Below are the code and all the weights of a small trained network. Each question names an input and a class and asks about switching units off, where a switched-off unit gives its printed mean instead of its output.

import numpy as np


def w(rows, s, z=0):
    codes = np.array(rows[::2]) - 128.0
    scale = np.full(codes.shape[1], s)
    scale[-1] = z or s
    return codes * scale


def norm(h):
    return h / np.sqrt((h * h).mean(-1, keepdims=True) + 1e-5)


def f(y):
    return y / 2 * (1 + np.tanh(0.7978845608 * (y + 0.044715 * y**3)))


def log_softmax(a):
    a = a - a.max(-1, keepdims=True)
    return a - np.log(np.exp(a).sum(-1, keepdims=True))


def net(x, mask):
    res = np.array(x, float).reshape(1, 5) / 4 @ E
    u = 0
    for l in range(2):
        y = f(norm(res) @ A[l][:, :-1].T + A[l][:, -1])
        res = res + np.where(mask[u : u + 11], y, B[l][:, -1]) @ B[l][:, :-1]
        u += 11
    return log_softmax(norm(res)[-1] @ U[:, :-1].T + U[:, -1])


A, B = {}, {}
E = w([
[133,150,123,160,39,230,91],'x0',
[180,223,80,115,214,191,64],'x1',
[162,93,168,2,170,195,18],'x2',
[133,161,255,90,183,231,189],'x3',
[9,57,49,167,82,218,176],'x4',
],0.004)
A[0] = w([
[85,186,84,203,157,2,172,3],'0.n1',
[142,14,195,120,58,144,181,112],'0.n2',
[113,23,75,86,89,223,136,121],'0.n3',
[94,158,111,237,90,208,138,72],'0.n4',
[197,165,166,111,206,138,85,112],'0.n5',
[143,56,140,123,157,14,201,130],'0.n6',
[114,104,188,87,69,72,116,100],'0.n7',
[123,40,105,57,138,169,84,63],'0.n8',
[125,131,49,185,50,18,106,73],'0.n9',
[117,120,21,118,80,81,119,95],'0.n10',
[122,132,28,177,99,32,103,30],'0.n11',
],0.0067,0.005)
B[0] = w([
[169,82,101,106,82,129,30,202],'0.n1',
[98,159,164,160,71,166,89,203],'0.n2',
[76,160,126,135,139,49,67,219],'0.n3',
[75,130,2,131,100,142,127,185],'0.n4',
[148,170,120,93,157,85,168,222],'0.n5',
[113,93,147,172,189,126,84,243],'0.n6',
[131,161,144,181,119,187,139,159],'0.n7',
[115,168,74,131,66,168,60,160],'0.n8',
[198,99,120,121,153,93,176,252],'0.n9',
[163,96,185,199,108,120,153,194],'0.n10',
[187,60,106,131,50,133,127,202],'0.n11',
],0.0083,0.0039)
A[1] = w([
[153,144,120,56,179,152,157,96],'1.n1',
[174,205,154,178,121,123,120,68],'1.n2',
[217,177,146,97,206,113,120,110],'1.n3',
[69,57,121,125,98,151,123,102],'1.n4',
[94,190,63,170,113,147,227,4],'1.n5',
[170,26,93,191,106,98,132,41],'1.n6',
[171,132,140,181,204,110,173,160],'1.n7',
[26,115,84,204,136,61,164,94],'1.n8',
[214,179,57,1,125,160,129,54],'1.n9',
[107,189,70,141,52,168,186,117],'1.n10',
[139,168,242,127,99,156,178,72],'1.n11',
],0.0083,0.0033)
B[1] = w([
[163,159,91,114,98,74,143,169],'1.n1',
[124,96,174,90,152,177,166,145],'1.n2',
[139,214,111,119,133,132,185,244],'1.n3',
[169,226,158,118,132,156,99,166],'1.n4',
[139,84,64,94,254,215,230,154],'1.n5',
[228,52,120,162,83,113,92,253],'1.n6',
[127,127,66,44,89,106,57,192],'1.n7',
[162,83,199,87,167,133,197,205],'1.n8',
[181,111,175,126,40,213,217,210],'1.n9',
[119,82,26,119,186,139,81,174],'1.n10',
[122,54,195,170,94,152,154,160],'1.n11',
],0.0084,0.0053)
U = w([
[123,182,70,91,220,36,125,4],'0',
[213,228,125,56,101,151,182,166],'1',
[99,79,36,135,213,213,200,130],'2',
[211,22,65,192,88,77,93,195],'3',
[32,190,60,132,91,179,8,170],'4',
[83,101,246,178,103,153,137,119],'5',
],0.015,0.0033)

Each question gives the input, the list of numbers given to net, and the class t.
The units are the neurons (one row each of A and B). Each row of codes is followed by its name. A weight is (code - 128) times the scale printed after its matrix; where a second scale follows, it is the last column's (A, B and U).
mask holds one flag per neuron, layer by layer. A switched-off neuron (its flag False) gives its mean, the last column of its row in B, instead of its output. The means were averaged over made-up inputs and are rounded, as every weight is.
A unit's drop is (log p(t) with every unit on - log p(t) with that unit switched off) / (log p(t) with every unit on - log p(t) with every unit switched off).
The circuit of an input: a set's keep is (log p(t) with only the set's units on - log p(t) with every unit switched off) / (log p(t) with every unit on - log p(t) with every unit switched off). Starting from the 12 units with the biggest drops (on a tie, the unit counted first), units are removed one at a time, each time the one whose removal leaves the highest keep (on an exact tie, the one counted first), for as long as the keep stays at least 0.8.
circuit, biggest first: the units of the circuit, biggest drop first
unit that matters most: the unit with the biggest drop
k most important neurons: the k neurons with the biggest drops, biggest first
k most important neurons of layer l: the k neurons of layer l with the biggest drops, biggest first
drop of u: that unit's drop, to one decimal
input [8,-7,-7,0,0], class 2: circuit, biggest first	[1.n5; 0.n4]
input [5,4,-4,-5,8], class 2: 2 most important neurons of layer 1	[1.n5; 1.n8]
input [-2,3,-2,0,4], class 2: 2 most important neurons	[0.n4; 1.n5]
input [6,-2,-1,5,-5], class 5: circuit, biggest first	[1.n11]
input [-1,-1,-4,-1,-8], class 0: 2 most important neurons	[0.n6; 1.n3]
input [-3,-6,7,-1,-7], class 1: circuit, biggest first	[1.n3; 0.n5]
input [2,-7,-6,1,3], class 2: 2 most important neurons of layer 0	[0.n4; 0.n11]
input [7,4,3,2,2], class 4: circuit, biggest first	[0.n3; 0.n9]
input [4,8,6,-1,4], class 4: 3 most important neurons	[0.n9; 0.n3; 0.n8]
input [8,-5,4,-6,5], class 4: circuit, biggest first	[0.n3; 1.n4]
input [4,1,-2,8,-2], class 2: 2 most important neurons of layer 1	[1.n11; 1.n5]
input [-3,5,6,-1,4], class 1: 3 most important neurons of layer 1	[1.n9; 1.n10; 1.n7]
input [6,8,-7,-4,7], class 2: 2 most important neurons	[1.n5; 0.n4]
input [-5,-5,2,-2,8], class 5: unit that matters most	1.n8
input [-2,-1,6,-3,-1], class 1: 2 most important neurons	[1.n9; 0.n2]
input [7,-6,7,-5,-8], class 1: 3 most important neurons	[0.n10; 0.n6; 1.n6]
input [0,-8,-7,4,7], class 2: 2 most important neurons of layer 1	[1.n5; 1.n10]
input [-7,-2,0,3,-8], class 0: 2 most important neurons	[0.n6; 1.n9]
input [-3,-7,-4,4,5], class 5: drop of 0.n6	0.1
input [6,-4,-5,7,5], class 2: circuit, biggest first	[1.n5]
input [-4,-4,6,-2,6], class 4: drop of 0.n8	0.3
input [-2,-7,-4,3,-1], class 5: drop of 0.n2	0.2
